Below are the code and all the weights of a small trained network. Each question names an input and a target symbol and asks about switching units off, where a switched-off unit gives its printed mean instead of its output.

import numpy as np


def w(rows, s, z=0):
    codes = np.array(rows[::2]) - 128.0
    scale = np.full(codes.shape[1], s)
    scale[-1] = z or s
    return codes * scale


def norm(h):
    return h / np.sqrt((h * h).mean(-1, keepdims=True) + 1e-5)


def f(y):
    return np.maximum(y, 0)


def softmax(a):
    e = np.exp(a - a.max(-1, keepdims=True))
    return e / e.sum(-1, keepdims=True)


def log_softmax(a):
    a = a - a.max(-1, keepdims=True)
    return a - np.log(np.exp(a).sum(-1, keepdims=True))


def net(x, mask):
    ids = ['ΠΩεζμστψ'.index(c) for c in x.split()]
    T = len(ids)
    res = E[ids] + P[:T]
    u = 0
    for l in range(2):
        r = norm(res)
        for j in range(2):
            rows = slice(3 * j, 3 * j + 3)
            q, k, v = (r @ M[l][rows].T for M in (Q, K, V))
            z = softmax(np.where(np.tri(T) > 0, q @ k.T / 3**0.5, -1e9)) @ v
            o = O[l][rows]
            res = res + np.where(mask[u + j], z, o[:, -1]) @ o[:, :-1]
        u += 2
        y = f(norm(res) @ A[l][:, :-1].T + A[l][:, -1])
        res = res + np.where(mask[u : u + 8], y, B[l][:, -1]) @ B[l][:, :-1]
        u += 8
    return log_softmax(norm(res)[-1] @ U[:, :-1].T + U[:, -1])


Q, K, V, O, A, B = {}, {}, {}, {}, {}, {}
E = w([
[83,182,171],'Π',
[83,183,172],'Ω',
[69,41,1],'ε',
[153,161,201],'ζ',
[153,162,202],'μ',
[105,221,121],'σ',
[34,81,178],'τ',
[126,183,48],'ψ',
],0.0085)
P = w([
[135,2,121],'0',
[75,83,173],'1',
[66,97,173],'2',
[68,106,167],'3',
[80,112,162],'4',
[84,122,162],'5',
[96,128,169],'6',
[109,136,170],'7',
[115,143,169],'8',
[135,159,169],'9',
[153,183,186],'10',
[166,181,176],'11',
[176,200,164],'12',
],0.0031)
Q[0] = w([
[159,76,252],'0.h0',
[23,159,112],'0.h0',
[30,232,211],'0.h0',
[11,158,182],'0.h1',
[129,123,104],'0.h1',
[115,148,204],'0.h1',
],0.013)
K[0] = w([
[237,113,229],'0.h0',
[153,54,32],'0.h0',
[247,111,16],'0.h0',
[251,21,102],'0.h1',
[113,153,115],'0.h1',
[156,79,154],'0.h1',
],0.012)
V[0] = w([
[227,99,115],'0.h0',
[253,112,116],'0.h0',
[134,140,135],'0.h0',
[108,127,150],'0.h1',
[153,118,116],'0.h1',
[154,72,151],'0.h1',
],0.0063)
O[0] = w([
[18,187,96,15],'0.h0',
[3,177,87,3],'0.h0',
[113,120,126,136],'0.h0',
[142,151,159,206],'0.h1',
[93,124,107,68],'0.h1',
[45,177,134,138],'0.h1',
],0.0056,0.0012)
A[0] = w([
[127,139,229,22],'0.n0',
[77,81,77,115],'0.n1',
[140,254,164,213],'0.n2',
[164,119,14,124],'0.n3',
[112,196,22,2],'0.n4',
[154,137,130,179],'0.n5',
[91,126,152,73],'0.n6',
[90,59,176,30],'0.n7',
],0.0085,0.0019)
B[0] = w([
[41,121,90,215],'0.n0',
[63,104,117,143],'0.n1',
[121,54,64,254],'0.n2',
[3,133,74,174],'0.n3',
[146,234,104,152],'0.n4',
[124,152,112,151],'0.n5',
[148,124,165,148],'0.n6',
[167,179,157,145],'0.n7',
],0.015,0.0077)
Q[1] = w([
[197,172,133],'1.h0',
[14,158,123],'1.h0',
[255,93,156],'1.h0',
[168,152,143],'1.h1',
[100,87,200],'1.h1',
[108,149,152],'1.h1',
],0.023)
K[1] = w([
[71,100,139],'1.h0',
[163,87,7],'1.h0',
[70,173,250],'1.h0',
[101,68,97],'1.h1',
[78,207,98],'1.h1',
[67,137,126],'1.h1',
],0.018)
V[1] = w([
[64,196,131],'1.h0',
[218,188,77],'1.h0',
[169,6,152],'1.h0',
[77,69,139],'1.h1',
[76,146,128],'1.h1',
[176,47,26],'1.h1',
],0.017)
O[1] = w([
[76,228,147,167],'1.h0',
[137,131,5,12],'1.h0',
[186,14,166,129],'1.h0',
[91,80,168,253],'1.h1',
[87,159,165,212],'1.h1',
[93,50,3,169],'1.h1',
],0.016,0.0075)
A[1] = w([
[82,142,191,3],'1.n0',
[201,155,215,187],'1.n1',
[112,76,134,79],'1.n2',
[85,244,72,111],'1.n3',
[120,125,121,149],'1.n4',
[205,48,101,220],'1.n5',
[252,78,117,169],'1.n6',
[105,125,150,86],'1.n7',
],0.014,0.0017)
B[1] = w([
[189,49,92,253],'1.n0',
[73,218,140,177],'1.n1',
[74,88,106,199],'1.n2',
[82,245,11,242],'1.n3',
[114,126,132,146],'1.n4',
[151,234,169,193],'1.n5',
[255,195,121,164],'1.n6',
[123,110,99,184],'1.n7',
],0.023,0.0065)
U = w([
[188,157,132,66],'Π',
[210,148,138,134],'Ω',
[68,95,88,2],'ε',
[101,65,124,42],'ζ',
[78,22,146,180],'μ',
[206,103,31,123],'σ',
[104,200,247,144],'τ',
[66,254,38,220],'ψ',
],0.0086,0.0035)

Each question gives the input, a string of symbols that net reads in full, and the target symbol t.
The units are the heads (3 rows each of Q, K, V and O) and the neurons (one row each of A and B). Each row of codes is followed by its name. A weight is (code - 128) times the scale printed after its matrix; where a second scale follows, it is the last column's (O, A, B and U).
mask holds one flag per unit, layer by layer, with each layer's heads first. A switched-off unit (its flag False) gives its mean, the last column of its rows in O or B, instead of its output. The means were averaged over made-up inputs and are rounded, as every weight is.
A unit's drop is (log p(t) with every unit on - log p(t) with that unit switched off) / (log p(t) with every unit on - log p(t) with every unit switched off).
The circuit of an input: a set's keep is (log p(t) with only the set's units on - log p(t) with every unit switched off) / (log p(t) with every unit on - log p(t) with every unit switched off). Starting from the 12 units with the biggest drops (on a tie, the unit counted first), units are removed one at a time, each time the one whose removal leaves the highest keep (on an exact tie, the one counted first), for as long as the keep stays at least 0.8.
units of the circuit, in order: the units of the circuit, biggest drop first
most important unit: the unit with the biggest drop
top k neurons: the k neurons with the biggest drops, biggest first
k most important neurons of layer l: the k neurons of layer l with the biggest drops, biggest first
heads that matter: for each layer, one digit per head in row order, 1 if its drop is at least 0.15 and else 0, layers parted by /
input σ Ω ψ μ ψ ζ μ μ τ ε μ Ω μ, target σ: heads that matter -> 10 / 10
input Ω ψ μ ψ μ τ ε Π, target τ: top 3 neurons -> 0.n3; 0.n7; 0.n2
input ζ ψ Ω ψ μ Π τ τ μ μ, target τ: units of the circuit, in order -> 0.n2; 1.h1; 0.n7
input τ Ω ε Ω σ, target τ: top 3 neurons -> 0.n2; 0.n7; 0.n3
input μ ζ Ω Π ε μ τ Π Ω, target τ: heads that matter -> 00 / 11
input μ σ ε μ ψ, target μ: top 2 neurons -> 0.n2; 1.n3
input σ Π ψ Π, target σ: top neuron -> 0.n0
input Ω Ω Π, target Ω: top 3 neurons -> 0.n3; 0.n2; 1.n6
input Ω μ μ μ Π τ ζ ψ ε μ Π Π, target μ: 4 most important neurons of layer 0 -> 0.n3; 0.n4; 0.n0; 0.n2
input μ μ μ ψ μ Ω μ σ, target μ: heads that matter -> 10 / 01
input μ μ ψ ψ Ω τ σ, target μ: units of the circuit, in order -> 0.n3; 1.n3
input Ω τ μ ε, target τ: units of the circuit, in order -> 0.n2; 0.n7; 1.h1
input σ μ ζ Ω μ μ ε ψ τ ε, target σ: 2 most important neurons of layer 0 -> 0.n0; 0.n4
input τ σ μ μ, target τ: units of the circuit, in order -> 0.n7; 0.n2; 1.h1
input μ μ ψ ε μ Ω σ ψ ψ μ ψ Π, target μ: units of the circuit, in order -> 1.n3
input μ ε Ω τ Π μ ζ σ μ σ, target σ: 4 most important neurons of layer 0 -> 0.n2; 0.n3; 0.n0; 0.n1
input τ σ μ μ μ ψ Π ψ Ω μ ζ ψ, target τ: heads that matter -> 11 / 11
input τ ψ Ω σ ζ, target τ: heads that matter -> 10 / 11
input σ Π Π τ ζ, target σ: heads that matter -> 11 / 10
input Ω σ ε Π σ, target Ω: heads that matter -> 10 / 10
input μ μ μ ψ μ ε σ ζ ε Π ε μ ψ, target μ: units of the circuit, in order -> 1.h0; 0.n3
input ε τ ε, target τ: units of the circuit, in order -> 0.n2; 1.h1; 0.n7
input ψ ψ Π ψ μ ε Π μ ζ, target μ: most important unit -> 0.n3
input σ ψ Ω Ω, target σ: 3 most important neurons of layer 0 -> 0.n0; 0.n4; 0.n2
input σ σ ε, target σ: top 4 neurons -> 0.n0; 0.n2; 1.n6; 1.n5
input Ω Ω ψ ψ ζ ζ τ ε σ Π, target Ω: heads that matter -> 10 / 11
input μ Π ε Π ε ζ σ τ, target μ: top 2 neurons -> 0.n2; 0.n3
input τ τ ψ ζ μ Ω μ Π Π τ ψ τ σ, target τ: top 3 neurons -> 0.n2; 0.n3; 0.n7
input σ ψ Π ψ μ μ τ Ω ζ μ, target σ: heads that matter -> 11 / 10
